Below are the code and all the weights of a small trained network. Each question names an input and a class and asks about switching units off, where a switched-off unit gives its printed mean instead of its output.

import numpy as np


def w(rows, s, z=0):
    codes = np.array(rows[::2]) - 128.0
    scale = np.full(codes.shape[1], s)
    scale[-1] = z or s
    return codes * scale


def f(y):
    return np.maximum(y, 0)


def log_softmax(a):
    a = a - a.max(-1, keepdims=True)
    return a - np.log(np.exp(a).sum(-1, keepdims=True))


def net(x, mask):
    res = np.array(x, float).reshape(1, 8) / 4 @ E
    y = f(res @ A[0][:, :-1].T + A[0][:, -1])
    res = res + np.where(mask, y, B[0][:, -1]) @ B[0][:, :-1]
    return log_softmax(res[-1] @ U[:, :-1].T + U[:, -1])


A, B = {}, {}
E = w([
[140,114,112,99,98,137,128,166,78,118],'x0',
[160,104,226,79,136,223,121,139,88,102],'x1',
[113,255,173,79,160,70,141,122,41,156],'x2',
[159,93,146,51,115,174,75,84,129,247],'x3',
[123,148,123,95,138,117,188,51,21,114],'x4',
[113,140,100,184,140,92,155,161,178,65],'x5',
[149,134,77,107,118,98,43,38,212,145],'x6',
[109,122,148,183,171,130,216,178,125,68],'x7',
],0.0058)
A[0] = w([
[141,142,134,179,134,116,142,121,135,146,101],'n1',
[138,108,105,121,125,128,55,122,226,45,109],'n2',
[106,100,160,238,100,180,128,103,83,82,53],'n3',
[135,157,155,113,152,125,114,162,152,195,24],'n4',
[134,126,78,121,133,86,204,34,94,17,109],'n5',
[116,138,131,131,131,127,117,117,125,150,44],'n6',
[130,206,175,105,119,134,50,117,132,53,74],'n7',
[115,97,131,105,119,160,188,123,75,174,127],'n8',
[131,12,116,176,126,200,110,110,220,128,153],'n9',
[117,126,161,180,143,161,198,250,135,65,125],'n10',
[143,109,175,57,155,197,187,102,38,120,137],'n11',
[116,156,206,102,139,179,143,84,80,89,196],'n12',
[120,182,123,87,109,90,87,40,131,196,2],'n13',
[118,132,57,88,86,56,89,188,10,140,45],'n14',
],0.011,0.0025)
B[0] = w([
[162,80,237,37,119,227,152,51,3,69,145],'n1',
[144,90,156,92,106,155,83,84,145,182,205],'n2',
[108,130,133,204,131,35,139,146,140,105,174],'n3',
[100,126,88,137,102,147,187,51,70,41,146],'n4',
[112,99,173,185,134,133,155,246,77,62,214],'n5',
[121,77,89,160,129,122,109,151,111,116,134],'n6',
[148,97,76,120,154,114,134,101,172,203,158],'n7',
[120,140,144,102,107,127,71,121,143,196,177],'n8',
[137,139,107,52,115,142,65,77,164,211,240],'n9',
[99,140,121,182,173,79,207,117,39,29,247],'n10',
[148,136,120,98,105,189,92,81,214,213,224],'n11',
[150,101,64,90,64,130,62,145,162,168,202],'n12',
[124,118,149,185,139,117,165,233,108,38,193],'n13',
[147,103,160,103,140,199,105,51,202,136,182],'n14',
],0.0074,0.011)
U = w([
[98,169,172,196,155,60,250,237,78,15,2],'0',
[164,136,125,16,68,183,65,66,253,242,254],'1',
],0.0041,0.00024)

Each question gives the input, the list of numbers given to net, and the class t.
The units are the neurons (one row each of A and B). Each row of codes is followed by its name. A weight is (code - 128) times the scale printed after its matrix; where a second scale follows, it is the last column's (A, B and U).
mask holds one flag per neuron, in row order. A switched-off neuron (its flag False) gives its mean, the last column of its row in B, instead of its output. The means were averaged over made-up inputs and are rounded, as every weight is.
A unit's drop is (log p(t) with every unit on - log p(t) with that unit switched off) / (log p(t) with every unit on - log p(t) with every unit switched off).
The circuit of an input: a set's keep is (log p(t) with only the set's units on - log p(t) with every unit switched off) / (log p(t) with every unit on - log p(t) with every unit switched off). Starting from the 12 units with the biggest drops (on a tie, the unit counted first), units are removed one at a time, each time the one whose removal leaves the highest keep (on an exact tie, the one counted first), for as long as the keep stays at least 0.8.
circuit, biggest first: the units of the circuit, biggest drop first
most important unit: the unit with the biggest drop
k most important neurons: the k neurons with the biggest drops, biggest first
drop of u: that unit's drop, to one decimal
input [7,-7,-3,-4,7,-1,3,-5], class 0: most important unit -> n5
input [-3,-7,8,6,-4,-3,-6,-8], class 0: 3 most important neurons -> [n13, n9, n11]
input [5,-3,4,-4,5,-7,8,5], class 0: 3 most important neurons -> [n5, n9, n13]
input [-6,0,6,8,1,5,-8,6], class 1: 2 most important neurons -> [n11, n5]
input [-2,0,-1,4,-6,-3,-5,4], class 0: 4 most important neurons -> [n10, n11, n2, n12]
input [-5,-3,3,-4,0,0,2,-7], class 0: 4 most important neurons -> [n13, n9, n11, n12]
input [0,1,-4,-3,8,4,-1,-7], class 0: 3 most important neurons -> [n5, n9, n2]
input [-2,-3,2,5,-3,2,-5,-5], class 0: circuit, biggest first -> [n9, n11]
input [-7,6,7,-1,6,5,-5,1], class 1: 2 most important neurons -> [n11, n12]
input [5,-8,-1,-3,3,8,4,-7], class 0: 2 most important neurons -> [n5, n9]
input [-4,-7,0,4,-6,-2,-8,0], class 0: drop of n11 -> 0.6
input [-4,-5,-2,4,-6,-3,-6,4], class 0: drop of n10 -> 0.4
input [4,0,8,1,0,-4,-8,8], class 1: drop of n11 -> 1.0
input [5,6,8,3,5,7,-3,5], class 1: drop of n12 -> 0.1
input [5,-5,2,-4,8,-4,5,0], class 0: circuit, biggest first -> [n5]
